(in the rows, 128 means zero)
Rows lie near named flat spaces through zero. A row that begins with a name and a colon came from that space; any other row is followed by the name of its block's space that it lies nearest.
vufaz_berir: | 135 | 111 | 161 | 125 | 113 | 162 | 108 | 122 |  91 |  83 | 137 | 121 | 118 | 145 | 104 | 120 | 123 | 133 | 122 | 157 |
daf_remap: | 114 | 131 | 104 | 117 | 163 | 157 | 152 | 177 | 106 |  47 | 128 | 139 | 155 |  92 | 119 |  96 | 123 | 135 |  83 | 120 |
daf_remap: | 139 | 140 | 140 | 128 |  91 | 134 |  91 | 125 | 144 | 177 | 122 | 113 | 110 | 144 | 129 | 163 | 132 | 120 | 148 | 140 |
vufaz_berir: | 152 | 156 | 110 | 128 | 116 | 133 | 112 | 141 | 103 | 134 | 110 | 160 | 139 | 126 | 131 | 133 | 132 | 125 | 135 | 124 |
dazal_kuf: | 127 | 149 | 111 | 111 | 155 | 128 | 132 | 114 | 150 | 123 | 138 | 111 | 135 | 102 | 132 | 129 | 110 | 119 | 110 |  85 |
daf_remap: | 112 | 113 | 131 | 132 | 132 | 111 | 149 | 131 | 125 | 159 | 125 | 141 | 135 | 135 | 134 | 124 | 136 | 147 | 136 | 137 |
daf_remap: | 126 | 127 | 192 | 152 | 112 | 126 |  80 | 100 | 150 | 136 | 109 | 146 | 155 |  92 | 129 | 136 | 108 | 121 | 155 |  80 |
zerez_dotiz: | 122 | 118 | 133 | 131 | 140 | 118 | 155 | 136 | 136 | 121 | 107 | 128 | 127 | 112 | 139 | 104 | 150 | 104 | 142 | 138 |
zerez_dotiz: | 117 | 143 | 117 | 143 |  94 |  96 | 120 | 174 | 163 | 223 |  91 | 136 | 126 | 126 | 163 | 147 | 156 | 114 | 154 | 133 |
dazal_kuf: | 121 | 117 | 141 | 151 | 110 | 127 | 107 | 141 | 141 | 116 | 130 | 132 | 131 | 129 | 126 | 137 | 123 | 134 | 128 | 129 |
daf_remap: | 130 | 131 | 163 | 137 | 109 | 119 |  92 | 101 | 140 | 156 | 127 | 123 | 129 | 128 | 131 | 138 | 112 | 124 | 140 | 101 |
zerez_dotiz: | 140 | 140 | 117 | 111 | 138 | 153 | 125 | 118 | 112 | 115 | 136 | 136 | 135 | 125 | 113 | 143 | 119 | 143 | 124 | 128 |
vufaz_berir: | 105 | 127 | 108 | 108 | 148 | 133 | 158 | 148 | 153 | 160 | 129 | 112 | 130 | 116 | 132 | 141 | 137 | 141 | 122 | 137 |
daf_remap: | 108 | 125 | 119 | 109 | 143 | 108 | 155 | 127 | 141 | 163 | 138 |  90 | 110 | 138 | 142 | 112 | 131 | 119 | 111 | 124 |
zerez_dotiz: | 120 | 128 | 122 | 112 | 128 | 126 | 131 | 131 | 106 | 129 | 149 | 100 | 111 | 154 | 127 | 110 | 117 | 131 |  94 | 130 |
vufaz_berir: | 117 | 107 | 141 | 150 | 124 | 113 | 122 | 120 | 125 | 109 | 147 | 133 | 131 | 142 | 124 | 119 | 113 | 145 | 116 | 119 |
dazal_kuf: | 163 | 115 | 164 | 112 | 111 | 165 | 131 |  95 |  91 | 123 | 103 | 133 | 102 | 146 | 107 | 132 | 164 | 105 | 185 | 200 |
vufaz_berir: | 127 | 119 | 129 | 130 | 126 | 129 | 134 | 139 | 114 |  97 | 130 | 116 | 116 | 138 | 127 | 104 | 133 | 115 | 115 | 142 |
zerez_dotiz: | 106 | 112 | 162 |  89 | 139 | 152 | 146 | 133 |  71 | 120 | 136 |  95 | 117 | 144 | 117 |  82 | 124 | 132 |  94 | 149 |
dazal_kuf: | 113 | 131 | 109 | 125 | 150 | 130 | 145 | 143 | 156 | 125 | 130 | 128 | 143 | 102 | 131 | 137 | 126 | 137 | 120 | 113 |
dazal_kuf: | 120 | 116 | 160 | 130 | 130 | 146 | 131 | 138 | 142 | 107 | 104 | 123 | 132 |  98 | 127 | 118 | 143 | 106 | 146 | 140 |
vufaz_berir: | 138 | 137 |  94 | 134 | 144 | 106 | 154 | 138 | 114 | 111 | 119 | 152 | 135 | 125 | 140 | 103 | 138 | 118 | 124 | 121 |
daf_remap: | 133 | 114 | 146 | 148 | 137 | 121 | 125 |  98 | 121 |  94 | 135 | 155 | 146 | 121 | 119 | 122 | 114 | 142 | 136 | 109 |
zerez_dotiz: | 122 | 145 | 100 | 106 | 128 | 124 | 136 | 146 | 123 | 170 | 133 | 112 | 118 | 143 | 136 | 133 | 130 | 134 | 109 | 131 |
daf_remap: | 113 | 129 | 142 | 134 | 140 | 134 | 124 | 151 | 105 |  98 | 121 | 156 | 165 | 100 | 127 | 103 | 112 | 144 | 106 |  98 |
daf_remap: | 131 | 124 | 133 | 136 | 141 | 131 | 141 | 129 | 137 | 102 | 110 | 145 | 141 | 101 | 129 | 120 | 140 | 115 | 146 | 128 |
zerez_dotiz: | 139 | 138 | 142 | 114 | 120 | 158 | 113 | 132 |  94 | 130 | 115 | 146 | 139 | 125 | 115 | 134 | 129 | 138 | 135 | 141 |
daf_remap: | 116 | 132 | 114 | 116 | 145 |  92 | 154 | 127 |  88 | 152 | 138 | 129 | 131 | 149 | 144 |  81 | 118 | 135 |  94 | 103 |
dazal_kuf: | 119 | 121 | 130 | 127 | 124 | 112 | 139 | 141 | 100 | 138 | 127 | 128 | 124 | 147 | 136 |  99 | 132 | 129 | 114 | 134 |
dazal_kuf: | 129 | 134 | 119 | 130 | 129 | 126 | 123 | 131 | 131 | 123 | 132 | 130 | 132 | 125 | 129 | 130 | 121 | 130 | 120 | 116 |
zerez_dotiz: | 102 | 107 | 158 | 134 | 103 |  98 | 129 | 154 | 105 | 151 | 124 |  94 | 102 | 161 | 148 |  75 | 135 | 106 | 104 | 140 |
vufaz_berir: | 133 | 124 | 128 | 148 | 121 | 113 | 118 | 123 | 124 | 111 | 135 | 141 | 132 | 136 | 129 | 123 | 120 | 131 | 125 | 117 |
dazal_kuf: | 117 | 135 |  71 | 124 | 145 | 116 | 156 | 168 | 101 | 119 | 146 | 147 | 141 | 143 | 132 | 116 | 122 | 162 |  84 | 126 |
zerez_dotiz: | 109 | 122 | 120 | 153 | 125 |  93 | 133 | 132 | 169 | 186 | 124 | 151 | 145 | 122 | 145 | 154 | 129 | 152 | 147 | 110 |
vufaz_berir: | 109 | 120 | 147 | 106 | 141 | 139 | 143 | 121 | 124 | 159 | 128 | 120 | 134 | 122 | 123 | 130 | 127 | 146 | 129 | 132 |
zerez_dotiz: | 169 | 160 |  74 | 118 | 153 | 157 | 129 | 108 | 156 |  78 | 136 | 137 | 131 | 101 | 113 | 170 | 126 | 117 | 140 | 120 |
vufaz_berir: | 131 | 119 | 153 | 129 | 114 | 151 | 102 | 109 | 156 | 118 | 138 | 100 | 112 | 128 | 113 | 157 | 122 | 122 | 140 | 139 |
dazal_kuf: | 124 | 122 | 122 | 131 | 131 | 145 | 121 | 137 | 136 |  86 | 146 | 116 | 126 | 126 | 115 | 136 | 117 | 136 | 108 | 130 |
vufaz_berir: | 114 | 120 | 148 | 109 | 119 | 157 | 119 | 136 | 157 | 134 | 132 |  74 | 102 | 127 | 120 | 145 | 133 | 113 | 126 | 153 |
dazal_kuf: | 162 | 148 | 104 | 116 | 129 | 156 | 106 | 105 | 112 |  81 | 152 | 123 | 118 | 139 | 107 | 146 | 110 | 128 | 114 | 126 |
| 107 | 113 | 114 | 124 | 138 | 129 | 154 | 151 | 122 | 134 | 137 | 132 | 132 | 137 | 125 | 128 | 134 | 156 | 115 | 148 |
daf_remap
| 148 | 142 | 117 | 124 | 107 | 149 | 102 | 132 | 132 | 122 | 131 | 116 | 111 | 140 | 120 | 154 | 130 | 119 | 131 | 146 |
daf_remap
| 155 | 147 | 128 | 163 |  93 | 133 |  71 | 140 | 128 |  94 | 120 | 161 | 142 | 122 | 125 | 147 | 115 | 122 | 134 | 108 |
dazal_kuf
| 141 | 124 | 175 | 131 | 105 | 170 |  85 | 124 | 160 |  69 | 115 |  81 | 102 | 105 | 115 | 134 | 132 |  72 | 143 | 143 |
zerez_dotiz
| 101 | 105 | 130 | 132 | 135 | 124 | 142 | 132 | 158 | 140 | 146 | 110 | 125 | 132 | 126 | 143 | 125 | 150 | 122 | 136 |
dazal_kuf
| 136 | 136 | 104 | 135 | 120 | 105 | 132 | 140 | 122 | 127 | 129 | 121 | 113 | 147 | 142 | 110 | 134 | 109 | 116 | 129 |
zerez_dotiz
| 141 | 151 |  96 | 118 | 136 | 140 | 130 | 126 | 175 | 153 | 120 | 126 | 129 | 104 | 130 | 175 | 138 | 122 | 152 | 127 |
vufaz_berir
| 120 | 109 | 127 | 139 | 145 | 135 | 130 | 117 | 104 |  69 | 163 | 147 | 148 | 135 | 107 | 122 |  98 | 171 |  97 | 114 |
daf_remap
| 123 | 120 | 105 | 119 | 145 | 121 | 164 | 132 | 132 | 129 | 133 | 117 | 115 | 136 | 131 | 121 | 143 | 126 | 126 | 149 |
daf_remap
| 147 | 135 | 143 | 141 | 109 | 110 | 114 | 110 | 121 | 163 | 105 | 153 | 130 | 133 | 138 | 130 | 139 | 115 | 164 | 126 |
daf_remap
| 136 | 126 | 153 | 129 | 121 | 156 | 102 | 111 | 110 | 112 | 132 | 150 | 145 | 123 | 107 | 147 | 112 | 153 | 137 | 126 |
zerez_dotiz
| 130 | 120 | 165 | 126 | 124 | 136 | 116 |  96 | 155 | 139 | 121 | 108 | 118 | 116 | 125 | 140 | 130 | 109 | 156 | 128 |
dazal_kuf
| 135 | 163 |  52 |  70 | 184 | 154 | 181 | 130 | 151 | 135 | 140 | 100 | 121 | 105 | 125 | 152 | 137 | 126 | 112 | 131 |
zerez_dotiz
| 132 | 114 | 124 |  91 | 165 | 171 | 178 | 123 |  85 |  82 | 127 | 130 | 127 | 123 | 104 | 110 | 147 | 136 | 130 | 177 |
vufaz_berir
| 132 | 138 | 135 | 123 | 125 | 126 | 113 | 116 | 133 | 128 | 133 | 109 | 121 | 127 | 131 | 124 | 117 | 113 | 120 | 109 |
daf_remap
| 140 | 133 | 125 | 132 | 134 | 142 | 121 | 128 | 121 |  82 | 129 | 137 | 136 | 115 | 119 | 124 | 122 | 123 | 123 | 121 |
daf_remap
| 132 | 134 | 134 | 120 | 134 | 134 | 126 | 116 | 134 | 122 | 126 | 118 | 126 | 117 | 127 | 127 | 126 | 116 | 131 | 119 |
dazal_kuf
| 108 | 132 | 131 | 104 | 145 | 123 | 153 | 135 | 125 | 177 | 116 | 121 | 135 | 117 | 139 | 116 | 135 | 132 | 126 | 123 |
vufaz_berir
| 134 | 128 | 143 | 117 | 129 | 142 | 116 | 112 | 117 |  94 | 141 |  99 | 113 | 133 | 119 | 113 | 116 | 111 | 111 | 124 |
dazal_kuf

Each name stands for a flat space through zero: a line, a plane or more. A row that begins with a name and a colon came from that space; any other row is followed by the name of the space it lies nearest, among the names in its block.
kizossadin: | 122 | 119 | 175 | 104 |  86 | 129 | 125 | 210 |  73 | 119 | 135 | 126 | 176 | 118 | 156 | 161 |  95 | 108 | 112 | 136 |
kizossadin: | 132 | 146 | 143 | 146 | 112 | 143 | 124 | 127 | 147 | 125 | 130 | 136 | 113 | 145 |  98 | 105 | 122 | 132 | 144 | 130 |
mitsuda: | 116 | 139 | 137 | 113 |  98 | 112 | 129 | 140 | 120 | 140 | 120 | 133 | 175 | 120 | 101 | 120 | 116 | 136 | 117 | 156 |
rozirbana: | 133 | 106 | 158 | 134 | 143 |  88 | 108 | 116 | 138 | 119 | 159 | 128 |  86 | 128 | 103 | 135 |  91 | 107 | 161 | 111 |
domasab: | 123 | 133 |  93 |  95 | 148 | 157 | 131 | 118 | 108 | 117 |  96 | 101 | 108 | 121 | 139 | 123 | 140 | 142 | 114 | 119 |
mugefali: | 103 | 144 | 125 |  72 | 120 | 107 | 139 | 148 | 129 | 117 |  99 | 124 | 130 | 124 | 122 | 144 | 158 | 167 | 114 | 100 |
tadokogi: | 108 | 137 | 126 | 130 | 152 |  75 | 132 | 107 | 148 | 142 | 126 | 156 | 129 | 130 | 100 | 109 | 140 | 138 | 130 | 136 |
domasab: | 159 | 109 |  97 | 111 | 117 | 190 | 136 | 102 | 123 | 101 | 122 |  72 | 138 |  93 | 156 | 140 | 150 | 122 | 146 | 117 |
tadokogi: | 141 | 147 | 149 | 152 | 120 | 180 | 116 | 145 | 142 | 107 | 130 | 128 |  58 | 167 | 120 | 115 | 118 | 129 | 147 |  98 |
domasab: | 140 | 118 | 115 | 129 | 103 | 159 | 116 | 134 | 105 | 146 | 128 | 109 | 144 | 131 | 143 | 146 |  90 | 122 |  97 | 148 |
domasab: | 137 | 128 | 140 | 160 | 120 | 136 | 109 | 121 | 125 | 142 | 143 | 134 | 118 | 143 | 102 | 108 |  80 | 108 | 132 | 156 |
rozirbana: | 131 | 120 | 129 | 115 | 144 | 127 | 111 | 112 | 122 | 114 | 129 | 108 |  81 | 128 | 105 | 121 |  98 | 120 | 146 | 117 |
tadokogi: | 125 | 116 | 159 | 134 | 127 | 103 | 118 | 155 | 113 | 130 | 147 | 141 | 127 | 132 | 132 | 142 | 100 | 109 | 130 | 128 |
rozirbana: | 123 | 147 | 120 | 137 | 100 | 135 | 145 | 142 | 152 | 148 | 119 | 150 | 164 | 144 | 145 | 141 | 166 | 158 |  98 | 127 |
domasab: | 121 | 130 |  98 | 109 | 151 | 134 | 128 | 107 | 117 | 129 | 107 | 114 | 115 | 123 | 126 | 118 | 130 | 136 | 116 | 132 |
rozirbana: | 121 | 147 | 114 | 115 | 121 | 150 | 132 | 135 | 127 | 129 | 105 | 125 | 124 | 139 | 127 | 121 | 140 | 149 | 111 | 126 |
tadokogi: | 134 | 129 |  61 | 129 | 123 | 164 | 136 |  92 | 127 | 165 | 104 | 113 | 165 | 126 | 155 | 135 | 141 | 149 |  73 | 158 |
domasab: | 125 | 133 | 145 |  99 | 103 | 132 | 152 | 167 | 132 | 102 | 122 | 125 | 160 | 112 | 158 | 155 | 182 | 144 | 136 |  95 |
domasab: | 119 | 127 | 107 | 113 | 147 | 123 | 129 | 122 | 121 | 135 | 115 | 125 | 115 | 131 | 142 | 138 | 134 | 140 | 107 | 121 |
kizossadin: | 116 | 118 | 149 | 102 | 126 |  98 | 124 | 157 | 106 | 122 | 131 | 128 | 134 | 120 | 133 | 149 | 113 | 124 | 124 | 119 |
mitsuda: | 125 | 121 | 136 | 126 | 125 | 106 | 122 | 126 | 123 | 135 | 136 | 131 | 139 | 122 | 114 | 128 | 108 | 120 | 129 | 141 |
rozirbana: | 108 | 144 | 109 |  96 | 166 | 114 | 117 | 109 | 143 | 121 | 102 | 124 |  39 | 156 | 105 | 125 | 129 | 163 | 120 |  85 |
mitsuda: | 159 |  97 | 130 | 135 | 108 | 161 | 108 | 118 | 112 | 124 | 151 |  90 | 122 | 116 | 135 | 148 |  78 |  99 | 137 | 135 |
rozirbana: | 127 | 121 |  99 | 108 | 167 | 142 | 124 | 102 | 103 | 114 | 110 | 101 | 101 | 112 | 129 | 111 | 123 | 120 | 134 | 130 |
kizossadin: | 127 | 136 | 131 | 164 | 139 | 126 | 141 | 127 | 132 | 136 | 134 | 155 | 158 | 126 | 135 | 102 | 150 | 114 | 135 | 153 |
domasab: | 138 | 139 | 172 | 143 |  88 | 150 | 129 | 162 | 131 | 108 | 142 | 133 | 143 | 130 | 113 | 116 | 123 | 115 | 159 | 129 |
mitsuda: | 134 | 136 | 117 | 111 |  99 | 147 | 134 | 118 | 145 | 124 | 117 | 111 | 144 | 121 | 116 | 130 | 144 | 148 | 129 | 124 |
mitsuda: | 122 | 107 | 145 | 129 | 134 |  68 | 127 | 125 | 126 | 140 | 151 | 142 | 161 | 108 | 122 | 139 | 115 | 110 | 135 | 143 |
mitsuda: | 146 | 110 | 150 | 161 | 138 | 137 | 144 | 139 | 124 | 105 | 155 | 134 | 156 | 104 | 164 | 126 | 158 |  90 | 167 | 128 |
mitsuda: | 131 | 103 | 125 | 111 | 132 |  70 | 118 |  79 | 161 | 134 | 148 | 117 | 120 | 108 |  93 | 145 | 116 | 133 | 149 | 117 |
mugefali: | 124 | 127 | 128 | 137 | 113 | 117 | 124 | 132 | 112 | 154 | 131 | 138 | 171 | 125 | 121 | 123 | 102 | 119 | 107 | 168 |
mugefali: | 119 | 138 | 127 | 114 | 120 | 110 | 132 | 122 | 152 | 130 | 121 | 134 | 123 | 134 | 112 | 133 | 145 | 152 | 126 | 113 |
tadokogi: | 110 | 149 | 136 | 120 | 169 | 112 | 136 | 123 | 136 | 101 | 112 | 141 |  88 | 130 | 103 |  88 | 158 | 133 | 161 | 110 |
mugefali: | 150 | 136 | 115 | 174 | 144 | 187 | 134 | 109 | 137 | 116 | 130 | 126 | 109 | 135 | 142 |  93 | 149 | 110 | 151 | 135 |
kizossadin: | 135 | 116 |  81 | 152 | 136 | 146 | 103 |  96 | 113 | 184 | 126 | 124 | 115 | 155 | 139 | 139 |  66 | 127 |  63 | 166 |
mitsuda: | 140 | 108 | 132 | 134 | 148 | 108 | 113 |  90 | 145 | 119 | 149 | 115 |  88 | 120 | 102 | 124 | 106 | 113 | 162 | 117 |
kizossadin: | 134 | 121 | 130 |  91 | 110 | 153 | 141 | 151 | 114 |  98 | 118 |  98 | 145 | 103 | 157 | 153 | 156 | 133 | 137 | 101 |
tadokogi: | 135 | 113 | 207 | 171 | 123 | 112 |  97 | 195 | 113 | 123 | 178 | 160 |  69 | 172 | 141 | 156 |  59 |  88 | 141 | 103 |
tadokogi: | 135 | 107 | 115 | 168 | 140 |  93 | 123 | 105 | 154 | 172 | 157 | 156 | 131 | 146 | 153 | 159 | 119 | 126 |  97 | 134 |
kizossadin: | 123 | 127 | 143 | 139 | 137 | 102 | 131 | 129 | 134 | 128 | 139 | 145 | 134 | 125 | 120 | 120 | 132 | 119 | 142 | 132 |
tadokogi: | 124 | 145 | 106 | 139 | 147 | 157 | 127 | 124 | 123 | 134 | 109 | 133 | 101 | 150 | 135 | 110 | 132 | 137 | 109 | 131 |
rozirbana: | 131 | 118 | 115 | 133 | 142 | 136 | 139 | 126 | 105 | 127 | 126 | 123 | 166 | 104 | 152 | 120 | 142 | 109 | 128 | 151 |
tadokogi: | 138 | 123 | 156 | 123 | 116 | 144 | 125 | 151 | 122 |  99 | 138 | 115 | 112 | 123 | 130 | 134 | 123 | 115 | 157 | 107 |
domasab: | 107 | 151 | 159 | 140 | 148 |  91 | 129 | 142 | 142 | 122 | 129 | 166 | 101 | 148 |  96 |  99 | 135 | 131 | 148 | 121 |
rozirbana: | 124 | 129 | 124 | 147 | 124 | 132 | 155 | 156 | 107 | 141 | 127 | 151 | 210 | 110 | 177 | 129 | 168 | 116 | 108 | 160 |
rozirbana: | 146 | 101 | 127 | 156 | 114 | 139 | 137 | 146 | 112 | 144 | 152 | 132 | 184 | 115 | 189 | 163 | 132 | 103 | 108 | 144 |
kizossadin: | 126 | 114 | 155 | 149 | 128 |  91 | 123 | 143 | 119 | 141 | 154 | 151 | 152 | 125 | 129 | 133 | 104 | 103 | 131 | 148 |
mugefali: | 124 | 134 | 129 | 133 | 137 | 130 | 117 | 132 | 131 | 134 | 126 | 135 |  89 | 153 | 125 | 131 | 112 | 135 | 117 | 116 |
kizossadin: | 142 | 148 | 104 | 148 | 120 | 189 | 148 | 115 | 143 | 118 | 112 | 121 | 143 | 126 | 141 | 101 | 175 | 136 | 136 | 134 |
mugefali: | 145 | 130 | 137 | 146 |  99 | 158 | 112 | 123 | 132 | 132 | 138 | 117 | 120 | 139 | 106 | 120 |  90 | 119 | 134 | 142 |
mugefali: | 140 | 130 | 141 | 143 |  87 | 122 | 113 | 109 | 161 | 145 | 146 | 129 | 130 | 140 |  84 | 129 |  95 | 135 | 134 | 138 |
mugefali: | 128 | 122 | 132 | 155 | 139 | 122 | 109 | 132 | 115 | 152 | 141 | 143 | 108 | 152 | 129 | 129 |  81 | 112 | 107 | 145 |
mitsuda: | 118 | 125 | 119 | 133 | 178 |  92 | 132 | 107 | 152 | 126 | 131 | 147 |  80 | 139 | 137 | 132 | 157 | 137 | 135 |  95 |
mugefali: | 103 | 138 | 129 | 113 | 132 |  99 | 115 | 151 | 112 | 155 | 116 | 148 | 111 | 157 | 122 | 141 |  96 | 146 |  83 | 131 |
| 123 | 109 | 102 | 144 | 174 |  94 | 145 | 106 | 121 | 144 | 134 | 146 | 164 | 105 | 166 | 129 | 161 | 112 | 119 | 147 |
kizossadin
| 108 | 152 | 172 |  98 | 109 |  97 | 100 | 148 | 141 | 116 | 123 | 134 |  58 | 162 |  54 | 120 |  79 | 150 | 143 |  99 |
kizossadin
| 159 | 119 |  89 | 159 |  91 | 221 | 132 | 139 |  92 | 155 | 123 | 105 | 188 | 127 | 193 | 144 | 115 | 112 |  75 | 173 |
kizossadin
| 115 | 143 | 149 | 108 | 130 | 122 | 109 | 144 | 127 | 116 | 119 | 127 |  65 | 155 |  95 | 123 |  98 | 140 | 133 | 102 |
rozirbana
| 123 | 133 | 122 | 105 | 133 | 159 | 109 | 157 | 104 | 125 | 110 | 113 |  60 | 163 | 149 | 155 |  97 | 144 |  93 |  94 |
rozirbana
| 133 | 146 | 154 | 156 | 107 | 138 | 123 | 132 | 149 | 125 | 138 | 144 | 120 | 145 |  94 | 102 | 119 | 124 | 151 | 135 |
kizossadin
| 137 | 107 | 136 | 148 | 146 |  81 | 121 |  85 | 166 | 131 | 160 | 136 | 109 | 120 | 104 | 129 | 124 | 117 | 162 | 119 |
kizossadin
| 135 | 125 | 153 | 153 |  93 | 102 | 129 | 137 | 169 | 147 | 156 | 155 | 143 | 146 | 128 | 158 | 133 | 139 | 124 | 115 |
rozirbana
| 100 | 146 | 114 | 110 | 146 |  94 | 128 | 114 | 117 | 145 | 104 | 141 | 143 | 125 |  89 |  94 | 120 | 139 | 114 | 160 |
domasab
| 126 | 129 | 124 | 127 | 114 | 146 | 138 | 162 | 108 | 138 | 121 | 134 | 162 | 131 | 171 | 150 | 141 | 131 |  95 | 133 |
mitsuda
| 127 | 153 | 123 | 103 |  93 | 155 | 138 | 129 | 145 | 115 | 104 | 114 | 142 | 125 | 103 | 116 | 154 | 158 | 133 | 122 |
mugefali
| 147 | 128 | 130 | 128 | 127 | 167 | 135 | 115 | 137 |  91 | 128 | 102 | 113 | 111 | 125 | 111 | 152 | 119 | 173 | 111 |
domasab
| 127 | 149 |  94 | 121 | 123 | 175 | 131 | 119 | 120 | 133 |  97 | 114 | 127 | 137 | 126 | 108 | 135 | 146 | 105 | 142 |
tadokogi
| 122 | 134 | 145 | 142 | 147 | 113 | 126 | 127 | 125 | 121 | 133 | 142 | 117 | 129 | 108 | 100 | 122 | 112 | 151 | 137 |
mitsuda
| 141 | 117 | 128 | 110 | 114 | 150 | 142 | 135 | 128 | 101 | 128 | 103 | 147 | 102 | 153 | 146 | 161 | 127 | 147 | 107 |
kizossadin
| 148 | 122 | 127 | 138 | 140 | 194 | 126 | 140 |  96 |  96 | 126 |  99 | 103 | 121 | 157 | 115 | 123 |  99 | 150 | 123 |
mugefali
| 136 | 111 | 126 | 126 | 146 | 119 | 117 | 102 | 128 | 119 | 138 | 111 | 103 | 116 | 114 | 124 | 108 | 113 | 150 | 125 |
rozirbana
| 143 | 117 | 118 | 120 |  99 | 147 | 144 | 131 | 139 | 124 | 131 | 113 | 171 | 108 | 160 | 158 | 163 | 136 | 124 | 118 |
mitsuda
| 124 | 127 | 157 | 160 | 158 | 119 | 121 | 145 | 103 | 120 | 143 | 149 | 114 | 132 | 123 |  96 | 104 |  89 | 152 | 147 |
mitsuda
| 120 | 162 | 106 | 126 | 100 | 148 | 152 | 125 | 152 | 141 | 101 | 141 | 175 | 132 | 121 | 110 | 179 | 164 | 108 | 143 |
rozirbana
| 120 | 121 | 124 | 114 | 138 | 115 | 131 | 138 | 110 | 130 | 124 | 127 | 139 | 120 | 145 | 140 | 129 | 126 | 116 | 129 |
kizossadin
| 128 | 135 | 114 | 137 | 136 | 137 | 129 | 113 | 136 | 134 | 122 | 131 | 120 | 135 | 123 | 116 | 134 | 134 | 124 | 133 |
kizossadin
| 156 | 121 | 129 | 138 | 112 | 175 | 139 | 113 | 134 |  97 | 135 |  99 | 148 |  98 | 131 | 112 | 151 | 109 | 172 | 130 |
mugefali
| 110 | 168 | 127 | 112 | 108 | 158 | 142 | 157 | 112 | 123 |  92 | 135 | 157 | 134 | 114 |  95 | 149 | 148 | 115 | 147 |
rozirbana
| 142 | 113 |  81 | 122 | 164 | 170 | 118 |  93 | 117 | 123 | 115 |  93 |  72 | 131 | 155 | 136 | 121 | 128 | 115 | 111 |
domasab
